Here is a tiny trained network, its code and every weight. The questions are about switching its units off for an input and a target symbol, where a switched-off unit gives its printed mean instead of its output.

import numpy as np


def w(rows, s, z=0):
    codes = np.array(rows[::2]) - 128.0
    scale = np.full(codes.shape[1], s)
    scale[-1] = z or s
    return codes * scale


def norm(h):
    return h / np.sqrt((h * h).mean(-1, keepdims=True) + 1e-5)


def f(y):
    return np.maximum(y, 0)


def softmax(a):
    e = np.exp(a - a.max(-1, keepdims=True))
    return e / e.sum(-1, keepdims=True)


def log_softmax(a):
    a = a - a.max(-1, keepdims=True)
    return a - np.log(np.exp(a).sum(-1, keepdims=True))


def net(x, mask):
    ids = ['ΓΘβζημστφψω'.index(c) for c in x.split()]
    T = len(ids)
    res = E[ids] + P[:T]
    r = norm(res)
    for j in range(2):
        rows = slice(3 * j, 3 * j + 3)
        q, k, v = (r @ M[0][rows].T for M in (Q, K, V))
        z = softmax(np.where(np.tri(T) > 0, q @ k.T / 3**0.5, -1e9)) @ v
        o = O[0][rows]
        res = res + np.where(mask[j], z, o[:, -1]) @ o[:, :-1]
    y = f(norm(res) @ A[0][:, :-1].T + A[0][:, -1])
    res = res + np.where(mask[2:14], y, B[0][:, -1]) @ B[0][:, :-1]
    return log_softmax(norm(res)[-1] @ U[:, :-1].T + U[:, -1])


Q, K, V, O, A, B = {}, {}, {}, {}, {}, {}
E = w([
[190,152,109,185,175,29,3,213],'Γ',
[135,179,96,135,144,58,157,97],'Θ',
[129,168,182,15,109,93,198,87],'β',
[199,197,174,129,146,65,164,127],'ζ',
[81,127,74,103,123,83,46,55],'η',
[37,175,151,100,135,84,124,131],'μ',
[169,73,92,156,154,70,112,65],'σ',
[219,137,125,109,148,119,159,155],'τ',
[125,108,119,109,139,132,202,85],'φ',
[127,136,105,187,155,139,140,155],'ψ',
[178,157,121,179,16,129,93,94],'ω',
],0.023)
P = w([
[56,38,135,149,99,22,210,223],'0',
[61,54,143,169,106,29,205,209],'1',
[70,63,163,179,111,46,202,198],'2',
[91,76,150,168,127,60,193,174],'3',
[90,91,140,174,136,76,181,153],'4',
[97,111,128,161,142,93,176,138],'5',
[112,114,115,160,157,105,157,118],'6',
[114,129,101,149,166,121,145,96],'7',
[118,149,87,143,173,142,136,80],'8',
[135,157,88,142,193,157,113,54],'9',
[144,174,100,141,209,181,108,33],'10',
[153,186,103,144,230,199,91,11],'11',
[167,208,107,137,246,225,79,7],'12',
],0.011)
Q[0] = w([
[3,61,7,186,226,179,195,112],'h0',
[190,95,162,116,102,70,179,162],'h0',
[147,58,213,105,43,202,81,180],'h0',
[125,82,160,61,132,195,88,180],'h1',
[134,57,125,111,49,210,103,170],'h1',
[81,112,56,148,107,156,150,160],'h1',
],0.012)
K[0] = w([
[113,144,122,131,255,175,125,134],'h0',
[127,103,131,164,113,89,135,133],'h0',
[112,102,128,106,89,53,123,173],'h0',
[107,124,137,84,190,138,122,146],'h1',
[116,107,130,105,184,77,126,158],'h1',
[110,116,102,140,138,127,151,143],'h1',
],0.022)
V[0] = w([
[177,120,96,142,2,217,170,87],'h0',
[123,149,122,202,137,187,93,123],'h0',
[111,114,161,65,241,129,130,104],'h0',
[127,145,189,27,99,86,132,109],'h1',
[172,178,127,155,110,216,122,59],'h1',
[143,91,88,116,35,102,115,214],'h1',
],0.0064)
O[0] = w([
[165,104,178,161,184,110,131,88,75],'h0',
[72,98,94,158,184,89,154,145,59],'h0',
[128,100,134,50,135,133,71,241,214],'h0',
[127,130,80,138,135,105,175,77,102],'h1',
[179,128,128,157,20,79,205,159,3],'h1',
[254,186,126,135,150,166,115,92,64],'h1',
],0.0096,0.0037)
A[0] = w([
[144,176,100,64,116,149,124,158,117],'n0',
[148,78,206,203,2,41,194,197,115],'n1',
[135,167,93,203,162,92,146,102,65],'n2',
[74,80,89,177,137,129,118,125,48],'n3',
[209,174,154,112,97,124,87,97,21],'n4',
[72,136,88,140,116,166,94,154,89],'n5',
[134,72,133,135,154,172,188,94,84],'n6',
[101,96,103,76,130,150,152,118,64],'n7',
[155,45,101,174,165,122,100,116,2],'n8',
[199,98,98,143,146,146,131,134,131],'n9',
[158,147,135,112,143,94,163,146,188],'n10',
[133,162,81,175,102,172,86,125,182],'n11',
],0.015,0.0065)
B[0] = w([
[131,109,142,143,139,129,142,132,162],'n0',
[78,103,93,203,6,39,178,97,150],'n1',
[123,157,103,116,142,151,135,121,198],'n2',
[176,117,164,123,114,127,108,133,184],'n3',
[126,99,171,163,158,115,149,131,149],'n4',
[148,164,166,135,110,121,139,120,185],'n5',
[103,105,106,134,123,138,108,168,254],'n6',
[118,106,127,146,127,152,116,129,228],'n7',
[123,128,118,89,112,120,149,162,154],'n8',
[118,151,153,123,148,89,117,103,157],'n9',
[141,124,117,144,127,147,117,99,217],'n10',
[134,123,114,134,79,152,149,129,160],'n11',
],0.024,0.0084)
U = w([
[155,155,63,214,143,50,59,186,44],'Γ',
[117,198,2,126,168,165,167,75,100],'Θ',
[138,77,130,57,101,172,248,45,91],'β',
[120,93,60,206,52,27,218,111,120],'ζ',
[152,117,119,138,58,151,46,41,86],'η',
[34,174,168,138,143,88,157,149,103],'μ',
[178,86,75,51,127,53,199,153,188],'σ',
[186,82,171,203,219,111,144,84,123],'τ',
[104,38,83,188,158,175,130,143,255],'φ',
[209,157,132,156,86,200,193,159,190],'ψ',
[138,118,101,165,108,121,152,104,32],'ω',
],0.0084,0.0036)

Each question gives the input, a string of symbols that net reads in full, and the target symbol t.
The units are the heads (3 rows each of Q, K, V and O) and the neurons (one row each of A and B). Each row of codes is followed by its name. A weight is (code - 128) times the scale printed after its matrix; where a second scale follows, it is the last column's (O, A, B and U).
mask holds one flag per unit, heads first, then neurons. A switched-off unit (its flag False) gives its mean, the last column of its rows in O or B, instead of its output. The means were averaged over made-up inputs and are rounded, as every weight is.
A unit's drop is (log p(t) with every unit on - log p(t) with that unit switched off) / (log p(t) with every unit on - log p(t) with every unit switched off).
The circuit of an input: a set's keep is (log p(t) with only the set's units on - log p(t) with every unit switched off) / (log p(t) with every unit on - log p(t) with every unit switched off). Starting from the 12 units with the biggest drops (on a tie, the unit counted first), units are removed one at a time, each time the one whose removal leaves the highest keep (on an exact tie, the one counted first), for as long as the keep stays at least 0.8.
units of the circuit, in order: the units of the circuit, biggest drop first
unit that matters most: the unit with the biggest drop
heads that matter: for each layer, one digit per head in row order, 1 if its drop is at least 0.15 and else 0, layers parted by /
input φ φ ψ η Γ φ ω μ Θ, target ζ: units of the circuit, in order : [h1, n1]
input Θ η φ Θ, target Θ: units of the circuit, in order : [h1, n2]
input μ ζ φ μ Θ φ ω Θ ψ, target ζ: unit that matters most : h1
input Θ Γ φ ψ Γ ψ μ σ ω μ Θ ψ, target Θ: heads that matter : 11
input φ ζ ψ ψ φ φ ψ ω η τ, target ζ: heads that matter : 01
input μ μ Θ σ φ μ τ, target τ: heads that matter : 00
input Θ Θ ω φ ζ φ Θ Θ σ η ζ μ, target ψ: units of the circuit, in order : [h1, n11, n0]
input η μ μ τ, target τ: units of the circuit, in order : [h1, n9]
input φ φ μ σ, target σ: heads that matter : 01
input ζ ω φ ψ μ Θ ζ φ ζ ψ Θ σ, target Θ: units of the circuit, in order : [h0, n2, n8]
input Θ η μ φ φ μ ψ μ Θ η ω μ, target ζ: heads that matter : 01
input ω φ Θ μ η φ μ β, target τ: heads that matter : 01
input ψ φ ω ψ, target ζ: heads that matter : 00
input ζ φ μ μ φ φ ψ Θ ω Γ η μ η, target ψ: heads that matter : 11
input ω τ μ ψ φ μ μ, target τ: units of the circuit, in order : [h1, n4]
input Γ ω Θ φ Θ ψ, target Θ: units of the circuit, in order : [h1, n2, h0]
input τ φ Θ φ φ β τ η η ω, target ζ: heads that matter : 01
input Θ φ ω ζ φ, target ζ: units of the circuit, in order : [n1, h1]
input φ σ ζ ω β, target ζ: units of the circuit, in order : [n1]
input η ψ φ μ μ σ η μ μ φ ω φ Θ, target ζ: units of the circuit, in order : [h1]
